In the rows, 128 means zero.
Each row is followed by its class; each block has classes of its own.
[128 130 151  90 150 137 133  75 122 123 122 114 171 133 155 125 117 145
 123  77  90  68 119 127 108 108 145 134 150 117 107 165 121 174 125]
Q938
[143 109 155 138 124 137 170 105 111 143 141 112 121 103 154 107 119 134
 115 141 118  98 117 137 109 142 166  81 151 141 122 141 126 163 121]
Q334
[119 111 165  75 186 116 139 137 187 110 118 104 170 172 116 125  77 129
 146  66  72 112 132 109  79 113 144  93 181 114 106  94 141 192 120]
Q552
[115 125 121 158 175 122 144 152 144 128 128 108 109 180  87 157 110 135
 130 169  84 134 153 132 150 117 140 161 132 135 107 111 147  84 135]
Q798
[109 112 101 143 131 124 132 147 149 123  94 100 133 176  95 154 115 118
 137 141 135 125 179 134 120 154 103 115 113 129 167  98  99 124 117]
Q106
[118 125 145 108 154 140 151 102 107 153 133 116 137 116 145 131 102 122
 114  90 114  41 110 165 112 109 165 113 151 143 117 140 121 180 144]
Q896
[150 105 118 137 129 127 160 160 123 116  94 139  98 155  98 137  95 141
 126 203 110  96 144  83 149 145  91 127 123 171 125 125 156  83 140]
Q128
[121 114 129 124 130 119 158 107 126 127 109 130 161 185 159 132 102 135
 126  96  75  67 129 118 138 116 125 119 148 157 128 155 124 187 138]
Q43
[144 156 104  98 194 122 158 135 106 107 160 147 124 108 109 118  75 173
 105 153 141 113 170 113 163 133 116  52 147 155  63  93 124 122 151]
Q552
[104 122 141 109 148 135 114 111 159 117 124 142 135 130 155 113 112 115
 120  65 104 147 121 109 120 121 136 126 134 106 143 157 146 192 141]
Q106
[108 142 135 132  65 147 161 109 108 149  82 136 139  86 165 110 135 145
 130 127  97 108 121 145 112 138 117  85 151 138 142 147  98 192 121]
Q842
[156 111 136 132 107 126 195 133 132 135 110 136 118 135 149 130 122 106
 134 151 127 161 119 106 117 126 132  95 151 139 130 137 169 196 118]
Q128
[202 142 121 161 158 152 174 181 117 131 154 134 110 137  86 147 135 123
 140 168 136 160 166 107 119 130 114 128 102 119 108 141 122 101 122]
Q844
[139 107 138 101  79 145 158 128 124 121  96 135 128  78 157 122 105 104
 110 133 112 195 109 105 126 119 145  81 166 130 135 133 161 222  92]
Q334
[104 151 170 113 163 160 191 120 138 139 102 138 106 103 173 101 133 140
 128 149 122  98 121 149 153 122 177 120 136 132  99 141 136 152 145]
Q629
[113 150 140 124 153 140 168 124 138 139 111 138 140 163 148 118  92 149
 105 121 101  61 130 171 127 106 117 139 150 161 101 129 146 103 155]
Q798
[140 155  92  75 102 166 133 138 117 119 126 118 125  58  68 106 115 138
 138 186 122 163 174 153 119 134 114  93 110 141 104 100  93 129 108]
Q106
[117 158 115 132 176 106 152 134 107 114 143 127 122 153 141 151  79 150
 124 117 149 113 132  87 166 121 130  78 149 148 105 107 148 138 147]
Q366
[134 132 109 129 194  92 116 136 111 127 147 118 126 208 136 133  81 122
 123 141 135  27 124 172 152 124 127 138 108 159 121 120 155  64 170]
Q798
[128 123 114 188 149 111 108 155  98 137  95 123 131 175  97 150  91 123
 141 127  89  93 142 147 145 122  94 157 100 133 156 140 116 117 152]
Q842
[162 151 131 130 190 117 147 164 128 111 130 136 118 114 118 121 119 150
 130 174 131  94 144 116 148 110 151 137 141 155 117 121 148  98 131]
Q629
[115 132 118  82 111 119 128 120 159 134  96 140 117 124 144 124 108 121
 126 141 118 150 141 128 138 117 104 116 162 162 110 120 165 160 125]
Q798
[110 127 124 109 131 145 134 148 135 127 152 128 133 137 107 115 111 127
 123 121 120  68 106 127 118 128 126 140 116 122 139 125 125  48 132]
Q43
[121 145 152  93 170 135 100 139 188 127 131 130 174 146 104 142  85 108
 142  44 137 158 129 140  88  94 110 131 164 122 120  83 131 152 124]
Q896
[139 134 107 119 141 125 194 167  93 109 165 125 134 163 115 162 107 116
 123 162 117 132 142  82 126 125 148  97 123 124 122 122 124 133 120]
Q938
[127 139 111 146 167 124 127 154 104 138 138 106 118 215 126 179  99 107
 136 142 170  86 141 181 166 128 130 129  93 127 119  99  99 104 152]
Q366
[138 180 121 115 129 147 149 146  68 122 127 128 122 107 121 146 100 128
 132 179 121 139 130  88 191 127 136 105 105 128 103 141 117 134 135]
Q629
[149  91 167 126 106 160 113 101 175 151 103 132 145 131 116 124  88 123
 131 126 134 141 137 159 132 134  81 137 156 137 105 114 170 155 124]
Q106
[138 131 114 150 173 110 103 113 149 121  75 111 126 151 123 114 113 133
 160 115 121 120 152 141 123 142 112 110 115 141 167 132 110 151 152]
Q128
[120 121 148  81 144 151 193  99 139 130 131 106 149 121 107  89  71 132
 115 116 103  93 117 139  59 127 129  89 136 125 131 121 137 133 141]
Q128
[146 130 127 157  91 120 140 127 143 133 107 155 121  94 181 122 131 137
 133 111 124 184 125 126 144 103 124 108 163 151 127 138 143 207 130]
Q844
[146 111 138 132 119 142 172  99 143 128 130 138 165 120 137  99 101 139
 119 117  92 126 105 119 111 124 117  96 156 129 133 140 156 134 119]
Q43
[140 104 120 111 117 124 105 135 142 128 111 138 107  96 153 114 123 110
 122 145 140 184 119 110 132 134 141 115 146 119 148 116 140 185 120]
Q535
[128 105 155  93 106 163 195  90  97 136 102  93 143 135 145 105  85 120
 133 140  61  80  90 117  85 149 151  60 122 117 121 159 126 189 131]
Q366
[126 182  93 117 144 105 178 157  80 138 138 141  87 110 136 139 105 116
 146 122 174 130 150  96 165 101 113  97 111 157  80 127 156 134 142]
Q844
[145 160 137 128 160 106 175  96 148 126  94 115 170 184 182 131 110 126
 163  87  86  90 112 184 130  74 140 139 145 135 119 138 146 152 131]
Q844
[159 155  78 107 150 123 118 162 103  99 130 141 115 109  98 152 107 138
 135 184 104 103 136  91 177 125 146 117 132 165 149 131 149 136 131]
Q896
[144  96 129 131  78 110 108 126 140 127 124 108 142  93 148 110 120 106
 146 117  73 181  92 154  82  98 149 101 143 121 151 119 103 176 113]
Q844
[128 131 146 147 122 122 124 155 154 141 116  85 126 167 120 148 141 121
 183 106 140 109 127  86  91 156 148 102 146 122 149 116 127 174 110]
Q366
[151 114 132 144 157 131 108 129 137 145  87 152 108  85 148 135 119 103
 128 104 145 154 119 138 150 112 127 114 155 140 132 136 157 187 130]
Q896
[109 160 141 107 147 140 153 109 112 154  98 121 114  99 141 123  90 141
 120  97 111  85 128  72 133 124 125 119 164 129 122 152 142 174 138]
Q535
[161 124 143  92 118 126 147 135 108 135 145 141 126  96 152 127 117 121
 108 143 191 123 139  85 130 136 129  85 153 149 104 128 148 193 115]
Q629
[137  96 125 143  86 119  99 112 135 158 104 155  91  87 158 127 124 117
 134 149 164 157 125 153 177 138 118 125 156 148 148 138 191 226 135]
Q842
[130 128 118 136  80 137 151 160 123 127  78 135 144  79 146 123 134 107
 138  83 119 199 120  44  99 139 103  41 158 118 162 136 108 205  84]
Q43
[129 115 151 141 128 121 173 133 117 142  98  96 126 178 160 138 138 110
 160 136 122  67 101 153 119 131 166 112 125 132 120 124 122 146 124]
Q128
[119 138 129  77 171 122 153  67 129 133 121 116 150 112 141 112  96 125
 126  87 121  73 117 133  99 124 135  85 147 134 127 137 139 151 132]
Q896
[126 110 149 153  65 157 198  95 118 171 118 126 144 100 157 111 126 125
 116 127 110 106  96 147 102 138 115  77 156 125 133 142 108 125 111]
Q43
[134  97 122 119 118 122 117 150 149 115 128 157 101 116 156 134 138 111
 116 151 129 172 127 128 162 114 144 133 143 138 116 123 159 170 118]
Q106
[139 129 167 123 178 134 156  83 123 149 101 114 148 136 153 134  84 124
 106  78 119  80 127 163 127  94 124 131 162 129  99 145 144 145 121]
Q334
[ 96 144 117  92  91 135 135 124 159 127 104 136 155 142 116 140  82 105
 126 107 116 173 144 146 126 102  76 132 138 129 130 101 134 136 119]
Q106
[ 98 168 114 143 144 153 161 170 132 131 161 141 123 174 123 154 125 142
 128 144 127  87 138 167 181 114 149 150 119 138 119 107  93  75 150]
Q43
[127 137 148 102 217 116 156 160  95 122 131 116 105 179 131 147  98 108
 139 151 116  56 133  95 166 122 165 134  97 132  93 144 134 119 153]
Q629
[112 123 108 106 127  87 110 151 155 133 112 116 101 137 140 136 119  99
 153 138 130 151 128 104 132 117 149 135 156 136 158 100 149 176 119]
Q535
[170 114 164 112 130 134 135 102 145 137 127 140 160 153 168 115 109 126
 129 125  72  76 117 167 109 116 118 113 154 151 110 149 109 155 136]
Q106
[105 114 146  93 107 153 147 131 152 130 118 123 137 114 125 132  96 119
 116 129 108 134 117 148 123 113 129 117 152 121 116 100 135 132 113]
Q106
[119 133 137 105 165 125 181  90 114 126  92 102 138 132 153 124  88 146
 131 118  66  91 125 135 118 104 156  76 160 143 103 135 121 197 132]
Q366
[112 141 120 125 105 111  67 117 126 145 121 151 111 118 151 128 133 121
 148 101 157 125 126 138 164 132 106 147 124 135 135 148 148 175 145]
Q842
[157 183 131  92 211 164 147 161  90 116 119 149 111 120 114 137  76 151
 115 161 104 101 142  92 189 111 125 130 123 132  67 130 122  97 152]
Q535
[141 100 118 129  60 113 138 150 116 138 138 156 119 135 155 146 105  99
 120 148 129 184 122 116 161 130 115  84 153 140 106 118 153 224 129]
Q552
[172 121 116 126 169 134 129 126 112 123 110 114 153  93 106 135 100 131
 119 137 123 101 127 161 112 116 133  87 150 141 134 103 110 125 112]
Q896
[126 117 142 131  85 136 119 142 129 144 105 131 123  87 158 123 128 103
 123 130 140 159 114 148 133 113 157 132 142 127 155 133 135 220 124]
Q629
[159 103 154 120 162 140 159 138 131 115 148 131 134 161 165 143 137 145
 133 160 102  87 127 142 147 125 192 116 153 143  96 130 124 183 133]
Q938
[143  96 117  75  68 146 120 156 134 119 132 142 121  80 114 121 106 108
 115 154 158 194 120  95 128 157 113  64 146 112 117  97 160 185 103]
Q552
[132 113 144  77 154 136 138  84 122 141 112 117 110 105 128 104  81 126
 121 134 105  69 104 127 109 123 111 108 132 132 101 149 155 101 140]
Q366
[116 166 131 112 210 141 183 120 141 118  83 126 113 101 162  83 116 162
 129 131  84  63 121 141 128 114 184 122 151 131 143 139 141 135 148]
Q535
[158  80 151 150 109 126 172 123 149 141 102 100 144 172 143 139 111 120
 142 158  64  84 107 191 109  99 151 152 149 141 133 123 143 141 120]
Q844
[116 138 110 150 154  97 143 114 136 134  95 119 121 135 139 106 115 139
 137 133  97 125 151 128 110 123 122 119 141 148 144 119 100 137 140]
Q535
[137  76 143 164 185 110 130 169 200 100  76 110 152 252 110 157 124 116
 160 122  95 116 166 124 117 135 125 170 130 133 148 104 155 143 113]
Q106
[104  99 139  90 128 120 154 112 154 122 130 126 121 152 156 120 114 115
 102 138 116 102 122 162 114 116 150 138 141 139 131 121 134 116 121]
Q334
[123 157 107 107 107 125  88 127 127 120 106 110 155 139 136 125 132 108
 160  82 150 101 126 127 120 141 121 123 107 113 165 140 130 162 115]
Q106
[111 107 129 143 159 141 178 148  74 126 140 123 116 156 120 123  64 117
 104 151 113 150 123  92 141 143 143  93  95 114  96 109 129 140 155]
Q535
[ 78 196  89 149 198 100 146 137  97 121 111 129 106 158 144 106 107 144
 140 111  94  87 148 118 147 116 139 136  90 139 138 141  86  96 179]
Q535
[170 120 150 149 213 152 170 202  99 128 128 119 116 146 101 143 104 118
 151 149 109  62 121 130 135 120 189 111 125 150  89 112 149 146 138]
Q896
[132 113 146 129 124 140 173  89 127 135 130 138 145  78 159  91 122 127
 111 100  69 117  89 128  73 118 162  82 160 130 144 163 129 188 131]
Q896
[167 138 113 175 169 127 146 156 131 127 112 117 107 148  91 148 139 146
 147 164 121  99 162 127 139 124 109 164 108 133 124 136 124  49 126]
Q844
[113 118 118 101 112 144 108 150 118 138  68 126  96 106 111 149  96 127
 132 163 110 124 154 125 178 143  98  90 138 141  99 108 101 157 132]
Q552
[128 148 110 100 104 108 119 113 154 101 107 110 142  74 125 116 125 155
 165 105 137 201 142  54 120 127 123  74 166 135 120 104 158 186  89]
Q844
[123 110 138 145  87 113 103 163 136 145  91 150 118 131 165 138 126  83
 124 113 178 161 122 127 142 116 105 149 128 138 148 127 148 180 128]
Q629

A new block, with new classes.
[ 83 116 136 110 136 116 127 138 141 144 138 136 154 134 103 106 138 143
 172 121 162 114 126 132 108 145 134 142 163 117  64 150 125 178 161]
Q924
[119 151 114 130 134  61 125 127 111 124 137 112 139 154 144 132 119 110
 135 125 110 122 140 110 121 152 177 130 122 143 118 109 113 144 155]
Q101
[141 125 101 166 131 148 135 114 145 106 134 153 126 129 154 128  92  77
  84 111 143 120 130 114 149 108  88 111 112 135 120 128 137 126 124]
Q315
[145 119 126 158 135 113 150 118 134  98 109 149 127 131  91 123 144 150
 118 106 151 108 114 111 140 123 127 150  96 119 104 127 136 128 117]
Q222
[162  70 194 137 166 164 156 165 163 118 149 125 108 105 116  68  92 145
  83 145 124 135  72 141 124 101  93 127 152  70 134 116 112 132 126]
Q976
[138 133  67 133 113 160  99  87 162  88 139 174 106 122 120 119 157  53
  41  97 185 154 158 141 205  52  69  95  52 106 122  71 117 120  52]
Q85
[104 155 125 144 107 155 122 108 139 183 135 148 125 114 148 170  95 126
 137 124 148  99 149 113 135 136 129 119 126 166 170 123 168 144 156]
Q315
[154  88 152 133 158 123 125 167 149 108 157 110 116 129 109  90 132 134
  81 146 112 123  93 129 125 113 105 121 136  81 114 127 100 142 138]
Q101
[ 68 155  98  96 108  93  98  96 124 130 131 148 158 146  94 141 191 110
 141 103 221 105 183 101 147 150 136 123 127 156  77 125 135 159 175]
Q85
[ 52 178  65 111  81 123  96  50 115 141 150 171 131 121 123 206 153 126
 155  89 187  92 190 102 176 144 154  96 116 177 158  93 164 166 162]
Q916
[166  79 226 139 150 181 167 201 162 175 128 136 145 133 140  54  51 133
 125 163 125 143  99 139  58 135 109 161 154  83  66 177 123 145 127]
Q315
[116 103 205 111 143 143 161 166 153 149 143 138 149 131 109  76 101 140
 140 138 154 120 111 128 105 153 133 157 171  99  73 143 116 161 164]
Q976
[100 130 105 148 128 105 125  87 148  97 142 143 126 133 136 156 138 105
 108 103 169 105 140 119 166 109  94 106 117 138 136 106 137 129 159]
Q746
[132 116 192 121 143 119 132 144 133 154 135  86 148 138 118 129 142 164
 146 156 157  89 121 149  70 135 139 155 171 103 129 155 144 129 187]
Q746
[138 119 157 117 145  99 117 148 111 153 137  81 143 146 111 130 157 161
 146 152 131  92 123 139  99 150 170 157 158 118 125 160 123 153 193]
Q101
[ 97 144 160 105 108 105 117 127 129 129 139 139 155 135  87 113 133 141
 151 119 164 109 142 111  90 163 153 149 166 119  79 130 135 154 178]
Q954
[123 129 154 115 130 101 147 141 112 131 133 133 140 144 149  95  82 129
 154 138 110 147 128 111  84 146 169 123 137 128  98 126 111 155 127]
Q916
[123 117  92 153 136 105 120 107 139  95 143 131 129 143 125 139 140 106
  91 115 142 110 125 116 168 125 116 121 117 130 119 121 122 147 161]
Q101
[158  78 159 178 141 186 175 152 159 123 138 141 112 117 149  79  79 105
  79 141 113 145  79 124 125 101  70 127  83 111  98 145 120 117  89]
Q578
[ 79 132 183 131 128  75 139 126 116 180 129 103 127 117 104 161 113 205
 191 147 127  76 106 104  77 178 161 124 165 173 160 141 160 149 234]
Q222
[102 135 165 134 111 149 141 112 162 180 133 151 123 125 149 151  95 138
 135 134 145 117 136 135 137 121 115 131 117 147 159 110 151 142 137]
Q746
[107 116 171 106 135 134 141 146 147 134 142 147 148 129 113  97 115 125
 132 118 166 120 129 121 128 148 138 149 156 110  80 126 122 148 159]
Q976
[139 145  97 146 107 134 129  93 138  83 119 171 128 126  91 131 154 122
  97  86 168 114 141 115 161 114 123 155 100 110 108 103 142 121  99]
Q954
[ 97 140 147 112 118 108 108 145 135 143 130 141 166 149  97 116 152 135
 150 122 160 125 150 122 110 146 128 133 150 119  64 138 139 156 163]
Q897
[116 110 187 119 147 117 136 177 131 154 139 116 156 133 109  94 113 150
 162 141 159  98 120 107  62 172 137 142 186 111  71 178 131 160 202]
Q315
[ 92 128 128 135 147  53 122 133 109 112 131 105 149 131  64 159 199 212
 174 116 174  58 112 111  97 171 123 115 189 132 114 146 158 152 234]
Q897
[136 175  71 146 108 123 125  96 118 110 123 165 131 143 185 137 100  36
  99  84 131 152 178 108 168 105 154 117  60 145 121  93 123 114  73]
Q315
[143 108 179 135 117 173 154 131 153 187 122 152 108 125 141 113  69 120
 116 155 129 146 130 143 124 106 115 128  92 131 146 109 136 123  88]
Q85
[164  62 232 160 174 110 197 194 143 136 113 102 127 122  79  75 100 226
 153 171 111  90  45 117  35 158 118 163 165  96  97 173 132 140 169]
Q222
[108 133  63 143 123 130 114  84 152  78 157 135 114 106 109 121 162 115
  74  83 163 139 135 114 172  98  74  89  92  92 142  73 114 131  96]
Q379
[139 116  97 156 126 146 139  93 152 106 124 165 117 140 141 120 113  69
  68 113 166 144 143 128 175  82  81 109  72 136 118 101 127 116  89]
Q85
[123  89 154 114 146 121 121 149 138 101 161 122 124 113  96  92 128 160
 121 138 149 123 104 126  88 126 115 101 168  76 104 127 119 157 154]
Q916
[113 116 206 109 125 118 144 158 135 145 140 130 148 130  90  81 109 156
 156 144 148 116 119 117  65 162 144 155 173  95  72 146 124 156 172]
Q954
[187  51 214 146 152 184 198 190 162 129 125 149 129 126 106  52  68 180
 126 162 122 136  76 137  62 127 108 161 144  55  72 159 123 146  82]
Q916
[157 101 170 149 146 149 165 158 144 127 123 121 133 105  86  91 153 186
 154 133 140  97  97 136  87 137 118 156 156  85 102 157 125 141 161]
Q542
[118 144 157 142 108 179 149 118 146 186 136 145 115  97 127 142 112 155
 158 134 121 101 131 139 122 131 124 130 127 143 159 122 142 145 156]
Q542
[121  98 124 135 152 129 125 136 152 110 149 126 115 114 110 100 135 130
 113 126 132 127  95 148 132  93  93 112 140  92 119 125 116 147 125]
Q924
[133 134 172 144 111 198 151 127 151 195 133 148 113  97 139 129  92 137
 144 145 111 123 131 148 122 122 122 134 113 129 157 123 139 129 130]
Q542
[103 166  93 137 120  80 145  92 115 117 135 118 136 132 144 119 120 117
 142  98 124 142 153  87 125 151 156 110  96 138 139  85 114 133 117]
Q379
[153 126 136 157 119 155 175 120 140 131 126 140 123 137 171  75  60  90
  94 119  89 191 128 122 125 112 119 133  63  90 119  90  99 110  31]
Q379
[ 99 124  93 139 132  86 119  88 124 104 133 125 128 136 113 149 153 115
 115 117 184 100 140 112 141 126 101  96 130 154 131 115 139 134 181]
Q85
[158 100 154 161 149 162 152 138 151 126 132 128 120 108 123  95 109 134
 123 137 122 124 102 151 113 110  91 128 135 103 122 141 117 133 151]
Q542
[132  83 177 148 161 131 159 163 160 124 155  98 118 101  96  66 109 181
 107 149 123 129  68 119  75 138  71 114 158  67 125 127 113 135 145]
Q379
[131 173  89 122 108 152  92  88 116 127 130 122 145 119 107 156 206 111
 128 105 169  98 177 147 152 115 147 142 119 127 130 135 135 127 161]
Q542
[110 156 121 135 124  86 145 127 100 129 139 115 130 128 158 120 129 107
 155 113 118 126 134  99 116 141 163 113  86 158 118 122 116 128 129]
Q578
[105 138 152 133 110 171 153 104 151 180 136 160 116 113 150 149  79 128
 130 122 136 117 137 129 165 127 137 135 118 154 169  94 149 146 129]
Q976
[143 142 163 144  90 189 144 110 154 166 127 180 108 118 145 123  59 104
 101 129 110 152 136 138 150  99 123 147  84 124 150  95 142 118  68]
Q954
[141 156  69 144  96 190 112  82 129 114 133 154 127 123 146 143 179  65
  72  90 165 134 169 126 198  80 121 134  29 134 123 119 133 113  54]
Q578
[128  79 196 152 160 110 165 154 160 131 136 109 132 130 128 105  92 166
 135 156 137 105  82 131  80 135  90 128 173 112 120 148 133 142 189]
Q746
[108 133 103 131 131 105  89 118 143  97 149 138 120 115  88 132 174 131
  92 107 154 120 128 125 156  97  82  88 128 104 123  97 137 133 149]
Q897
[118 123  75 147 110 159 128  76 143  83 146 187 122 131 136 134 113  85
  82  96 166 136 153 110 182  99  96  99  92 123 110 100 132 142  94]
Q916
[115 136 148 121 115 133 121 141 147 140 132 164 149 142 110 101 136 115
 129 118 149 143 152 127 138 116 110 127 116 109  69 126 127 152 117]
Q897
[174  66 236 148 170 159 186 206 151 153 124  94 130 100  81  62 121 220
 165 176 110  90  54 148  24 153 110 168 192  66  97 181 123 137 181]
Q542
[128 151 101 112 105 160 100  89 117 122 141 149 140 137 122 140 153 103
 112 113 175 123 178 132 147 110 152 133 108 111 115 122 137 143 110]
Q916
[149 139 142 130 126 132 108 128 123 143 126 119 135 135 111 130 154 135
 121 133 134 121 143 147 127 103 128 133 122 112 126 132 143 122 136]
Q897
[132  91 191 130 166  89 123 181 139 130 146  88 126 115  82  91 141 194
 135 159 115 107  73 135  67 129  98 103 186  91 123 140 129 147 196]
Q897
[160 166  75 150 103 164 131  97 129 116 121 185 119 139 201 119  85  21
  77  87 116 171 175 124 187  76 139 120  31 132 123  84 112 117  20]
Q315
[152 113 150 149 142 145 152 143 136 120 120 122 136 109  80 111 166 180
 151 126 146  88 109 128 100 143 120 154 156 102 107 155 133 135 169]
Q542
[108 116 176 129 131 106 139 151 133 187 143 105 126 134 120 148  99 178
 163 159 105  93 108 120  96 171 154 139 164 149 149 138 142 159 200]
Q101
[127 121 106 132 136 150 119 102 153  87 156 156 110 109 117 116 139 100
  62  95 162 127 127 124 194  89  91 107 117 102 139  82 120 131 118]
Q976
[105 208  54 127  86  77 104  59 101  89 126 163 134 141 149 155 138  59
 116  75 142 138 186 100 174 117 177 119  72 160 135  62 126 127  97]
Q954
[162 104 153 141 143 180 131 148 161 117 147 136 112  94 108  78 141 130
  94 133 124 133 105 150 127  89  84 115 121  76 127 122 103 136 117]
Q542
[154 121 107 147 128 147 111 106 151  82 134 164 104 118 114 110 135  86
  51 103 137 155 128 130 189  65  88 109  58 102 123  91 114 110  69]
Q222
[123 133 148 129 108 159 136 108 149 187 123 154 116 126 139 140  91 115
 124 139 155 134 155 136 136 114 127 125  90 154 153 101 149 127 107]
Q85
[121 174  62 131 113  79 104  98 116 108 125 140 145 161 151 148 139  76
 109  97 126 136 169 107 168 134 177 135  86 154 116  93 118 138 115]
Q101
[131 123 185 135 160  67 155 175 100 157 127  76 147 137 158 103  76 154
 180 156  98 106  99 107  25 177 178 128 183 140 124 159 127 145 206]
Q315
[ 94 140 137 124 110 132 131 100 140 184 128 143 122 127 128 157 111 134
 143 137 164 108 151 126 128 136 131 116 116 173 155 106 155 144 152]
Q85
[181 139  92 137 112 183 103 108 144 123 129 155 122 149 140 128 137  60
  54 114 129 154 167 156 202  70 132 159  51 102 120 107 115 115  46]
Q101
[159 125  99 164 116 156 136 119 158  96 112 182 128 135 110 117 140 110
  81  96 141 146 135 132 177  80  84 135  74  95  98 100 140 120  50]
Q897
[ 80 118 195 101 133  94 132 156 149 153 141 119 165 140 105 110 147 170
 175 140 181  95 124 125  70 168 134 149 184 114  75 155 131 171 208]
Q746
[106  97 181 153 169  46 153 144 117 120 133  80 127 127  93 127 115 200
 159 153 120  80  70 103  63 169 122 111 187 148 134 159 137 139 252]
Q222
[ 64 163 111 135  94 131 135  95 124 173 151 139 119 105 137 181 139 135
 167 109 148  89 147  99 151 147 136 103  93 193 160 117 156 150 161]
Q578
[ 89 152 114 128 107 112 114 103 131 169 144 137 128 135 126 180 127 135
 144 119 139  97 156 115 161 151 157 130 121 167 155 111 148 154 175]
Q101
[142 111 112 159 121 168 152 128 142 107 124 147 130 117 115 117 164 125
 102 104 160 118 117 111 151 115 106 147  72 113  96 140 136 122  83]
Q578
[132  60 242 135 167 107 179 196 163 147 130  91 139 116  89  85 122 232
 163 167 148  85  61 127  29 161 109 164 204  74  96 170 143 139 202]
Q746
[ 85 136  98 118 143  76 110  99 126  83 161 114 120 107 100 147 175 142
 117  91 174  86 119 118 162 128 119  98 168 130 150  94 128 150 206]
Q976
[135 103 203 120 160  58 159 174 113 158 118  77 140 142 131  84  92 162
 177 172 115 124  99 123  27 161 169 128 164 131 119 140 116 137 178]
Q85
[ 73 168 102 108 105  90  97 112 127 122 139 152 161 146  94 145 181 118
 143  97 178 107 169 113 141 145 126 117 136 138  68 119 141 155 167]
Q897
[101 120 208 136 135  97 140 156 131 203 128 105 129 118 108 140  95 216
 193 163 111  99  98 127  69 164 137 120 184 147 159 141 166 152 219]
Q897
